[[121 134 135 123]
 [105 149 151 109]
 [122 133 134 123]
 [141 115 115 138]
 [120 135 136 122]
 [132 125 124 131]
 [121 134 135 123]
 [127 129 128 128]
 [118 137 138 120]]
|
[[105 149 151 109]
 [141 115 115 138]
 [132 125 124 131]
 [127 129 128 128]]

[[149 148 143 112 145 114 111 114 148]
 [146 141 147 110 146 115 113 111 144]
 [144 143 144 109 149 115 112 114 144]
 [108 109 113 144 113 144 149 142 107]]
|
[[146 141 147 110 146 115 113 111 144]
 [108 109 113 144 113 144 149 142 107]]

[[124 131 132 125]
 [140 117 116 137]
 [122 134 135 123]
 [123 133 133 124]
 [141 116 115 138]
 [118 137 139 120]
 [155 102 101 149]
 [118 137 139 120]
 [130 126 127 129]
 [111 144 146 114]
 [150 107 106 145]
 [111 143 144 115]]
|
[[140 117 116 137]
 [123 133 133 124]
 [118 137 139 120]
 [118 137 139 120]
 [111 144 146 114]
 [111 143 144 115]]

[[151 102]
 [152 102]
 [105 154]
 [151 103]
 [109 149]
 [105 154]
 [106 151]]
|
[[152 102]
 [151 103]
 [105 154]]

[[146 145 150 109 107]
 [143 147 146 110 107]
 [149 152 150 105 108]
 [112 105 107 147 148]
 [143 151 147 109 108]
 [108 112 113 145 144]
 [112 107 109 147 151]
 [113 107 106 143 152]
 [150 149 146 113 108]
 [110 108 106 145 150]]
|
[[143 147 146 110 107]
 [112 105 107 147 148]
 [108 112 113 145 144]
 [113 107 106 143 152]
 [110 108 106 145 150]]

[[129 125 130 129 127 127 129 127 129 127 128]
 [104 127 126 127 128 129 129 128 127 129 128]
 [128 128 128 127 129 130 129 129 128 128 126]
 [128 128 127 127 127 130 128 129 128 128 128]
 [129 127 129 127 128 127 131 129 128 128 129]]
|
[[104 127 126 127 128 129 129 128 127 129 128]
 [128 128 127 127 127 130 128 129 128 128 128]]
---
[[130 135 132 130 144 129 127 112 131 117 136 115]
 [133 137 134 131 138 121 121 118 139 120 135 110]
 [127 134 131 119 152 128 126 117 136 122 137 117]]
|
[[136 115 130 135 132 130 144 129 127 112 131 117]
 [135 110 133 137 134 131 138 121 121 118 139 120]
 [137 117 127 134 131 119 152 128 126 117 136 122]]

[[142 116 113 156]
 [139 152 122 117]
 [155 109 119 147]
 [152 107 118 146]
 [141 118 115 154]
 [138 148 119 116]
 [142 150 122 118]
 [136 147 123 112]
 [131 121 110 158]
 [145 115 112 158]
 [141 150 127 119]]
|
[[113 156 142 116]
 [122 117 139 152]
 [119 147 155 109]
 [118 146 152 107]
 [115 154 141 118]
 [119 116 138 148]
 [122 118 142 150]
 [123 112 136 147]
 [110 158 131 121]
 [112 158 145 115]
 [127 119 141 150]]

[[128 130 129 129 126 127 131 133 130 129 129 133]
 [128 129 129 129 126 127 131 133 129 129 129 133]
 [127 123 128 128 131 128 127 131 131 128 128 145]
 [128 130 129 129 126 127 131 133 130 129 129 133]
 [127 134 128 127 127 126 122 128 129 128 128 126]
 [127 131 128 127 130 130 130 130 131 128 129 154]
 [128 130 129 129 126 127 131 133 129 129 129 133]]
|
[[129 133 128 130 129 129 126 127 131 133 130 129]
 [129 133 128 129 129 129 126 127 131 133 129 129]
 [128 145 127 123 128 128 131 128 127 131 131 128]
 [129 133 128 130 129 129 126 127 131 133 130 129]
 [128 126 127 134 128 127 127 126 122 128 129 128]
 [129 154 127 131 128 127 130 130 130 130 131 128]
 [129 133 128 130 129 129 126 127 131 133 129 129]]

[[118 126 133 136 130 122 122 127 147 132 124 111]
 [124 129 124 126 129 122 127 123 128 129 129 129]
 [121 127 150 126 140 120 148 130 120 125 151 119]]
|
[[124 111 118 126 133 136 130 122 122 127 147 132]
 [129 129 124 129 124 126 129 122 127 123 128 129]
 [151 119 121 127 150 126 140 120 148 130 120 125]]

[[114 117 109 130 145 136]
 [140 135 140 141 115 118]
 [145 146 143 131 116 112]
 [137 148 135 119 126 108]
 [144 146 143 126 118 110]
 [109 105 112 142 141 147]
 [112 117 108 126 147 129]
 [138 130 139 148 114 121]
 [138 133 139 143 117 119]
 [141 145 140 131 117 108]
 [134 126 139 155 108 133]
 [143 147 140 126 115 108]]
|
[[145 136 114 117 109 130]
 [115 118 140 135 140 141]
 [116 112 145 146 143 131]
 [126 108 137 148 135 119]
 [118 110 144 146 143 126]
 [141 147 109 105 112 142]
 [147 129 112 117 108 126]
 [114 121 138 130 139 148]
 [117 119 138 133 139 143]
 [117 108 141 145 140 131]
 [108 133 134 126 139 155]
 [115 108 143 147 140 126]]

[[115 116 136 136 122 111 120 126 127 115 121 129]
 [118 118 139 140 120 114 123 121 127 118 119 127]
 [114 115 134 135 125 110 119 131 127 114 124 130]
 [130 131 125 126 140 133 128 150 131 130 143 135]
 [140 140 123 122 128 144 136 120 128 140 128 125]
 [135 135 114 115 137 139 130 137 129 135 139 130]
 [129 128 123 122 118 128 129 107 125 129 116 120]
 [132 131 127 125 118 131 132 107 126 132 116 121]]
|
[[121 129 115 116 136 136 122 111 120 126 127 115]
 [119 127 118 118 139 140 120 114 123 121 127 118]
 [124 130 114 115 134 135 125 110 119 131 127 114]
 [143 135 130 131 125 126 140 133 128 150 131 130]
 [128 125 140 140 123 122 128 144 136 120 128 140]
 [139 130 135 135 114 115 137 139 130 137 129 135]
 [116 120 129 128 123 122 118 128 129 107 125 129]
 [116 121 132 131 127 125 118 131 132 107 126 132]]
